Here is a tiny trained network, its code and every weight. The questions are about switching its units off for an input and a class, where a switched-off unit gives its printed mean instead of its output.

import numpy as np


def w(rows, s, z=0):
    codes = np.array(rows[::2]) - 128.0
    scale = np.full(codes.shape[1], s)
    scale[-1] = z or s
    return codes * scale


def f(y):
    return y / 2 * (1 + np.tanh(0.7978845608 * (y + 0.044715 * y**3)))


def log_softmax(a):
    a = a - a.max(-1, keepdims=True)
    return a - np.log(np.exp(a).sum(-1, keepdims=True))


def net(x, mask):
    res = np.array(x, float).reshape(1, 3) / 4 @ E
    y = f(res @ A[0][:, :-1].T + A[0][:, -1])
    res = res + np.where(mask, y, B[0][:, -1]) @ B[0][:, :-1]
    return log_softmax(res[-1] @ U[:, :-1].T + U[:, -1])


A, B = {}, {}
E = w([
[193,79,112,52,136,218,156],'x0',
[93,235,152,38,45,155,160],'x1',
[1,132,126,122,127,207,101],'x2',
],0.013)
A[0] = w([
[193,108,133,136,157,148,113,235],'n1',
[14,190,127,123,114,118,118,86],'n2',
[97,117,135,148,161,81,144,214],'n3',
[162,185,127,61,86,181,151,77],'n4',
[165,62,95,108,124,108,154,153],'n5',
[3,108,116,145,127,191,125,161],'n6',
[86,89,124,185,150,101,114,164],'n7',
[159,127,131,72,129,184,134,52],'n8',
[115,131,120,171,146,78,106,191],'n9',
[103,217,136,118,89,52,125,202],'n10',
[162,34,107,129,186,190,122,105],'n11',
[90,96,132,190,170,71,117,254],'n12',
[44,80,125,142,137,210,118,136],'n13',
],0.018,0.006)
B[0] = w([
[154,107,159,209,35,155,122,198],'n1',
[159,126,244,213,137,164,69,240],'n2',
[182,123,106,122,133,117,102,182],'n3',
[241,120,98,92,123,81,46,222],'n4',
[165,86,183,185,91,133,135,188],'n5',
[91,133,199,96,166,250,58,250],'n6',
[132,118,117,52,168,101,77,203],'n7',
[149,95,87,75,136,118,58,183],'n8',
[193,117,123,93,111,85,111,196],'n9',
[109,197,118,196,128,54,249,238],'n10',
[7,154,178,153,154,206,215,224],'n11',
[197,108,70,79,96,151,49,232],'n12',
[25,136,41,80,188,161,152,225],'n13',
],0.021,0.023)
U = w([
[189,49,95,77,49,97,136,254],'0',
[96,104,247,171,125,177,138,184],'1',
[124,113,145,29,187,146,64,110],'2',
[28,74,146,89,145,182,185,20],'3',
[113,169,155,156,133,58,227,69],'4',
],0.012,0.0024)

Each question gives the input, the list of numbers given to net, and the class t.
The units are the neurons (one row each of A and B). Each row of codes is followed by its name. A weight is (code - 128) times the scale printed after its matrix; where a second scale follows, it is the last column's (A, B and U).
mask holds one flag per neuron, in row order. A switched-off neuron (its flag False) gives its mean, the last column of its row in B, instead of its output. The means were averaged over made-up inputs and are rounded, as every weight is.
A unit's drop is (log p(t) with every unit on - log p(t) with that unit switched off) / (log p(t) with every unit on - log p(t) with every unit switched off).
The circuit of an input: a set's keep is (log p(t) with only the set's units on - log p(t) with every unit switched off) / (log p(t) with every unit on - log p(t) with every unit switched off). Starting from the 12 units with the biggest drops (on a tie, the unit counted first), units are removed one at a time, each time the one whose removal leaves the highest keep (on an exact tie, the one counted first), for as long as the keep stays at least 0.8.
circuit, biggest first: the units of the circuit, biggest drop first
most important unit: the unit with the biggest drop
top k neurons: the k neurons with the biggest drops, biggest first
drop of u: that unit's drop, to one decimal
input [-5,2,0], class 4: circuit, biggest first => n10
input [2,-6,1], class 3: top 2 neurons => n11, n2
input [1,-6,2], class 3: circuit, biggest first => n11, n2
input [-2,5,0], class 4: top 2 neurons => n10, n6
input [3,-5,1], class 3: circuit, biggest first => n2, n11
input [0,8,8], class 1: top 3 neurons => n2, n12, n10
input [8,-2,1], class 3: top 2 neurons => n2, n11
input [-7,0,-7], class 0: top 2 neurons => n12, n11
input [1,-8,7], class 3: top 3 neurons => n11, n4, n13
input [0,6,-5], class 4: top 2 neurons => n10, n12
input [1,-1,-7], class 1: top 2 neurons => n4, n12
input [1,-8,2], class 3: top 2 neurons => n11, n4
input [1,-4,4], class 3: top 2 neurons => n4, n11
input [7,0,-1], class 1: top 2 neurons => n11, n12
input [7,-6,0], class 1: circuit, biggest first => n1
input [1,-1,-3], class 1: top 3 neurons => n4, n10, n12
input [2,-1,-7], class 1: drop of n5 => 0.0
input [-8,2,-3], class 4: drop of n10 => 1.1
input [-4,8,-8], class 4: drop of n10 => 0.2
input [-8,-1,-7], class 0: most important unit => n12
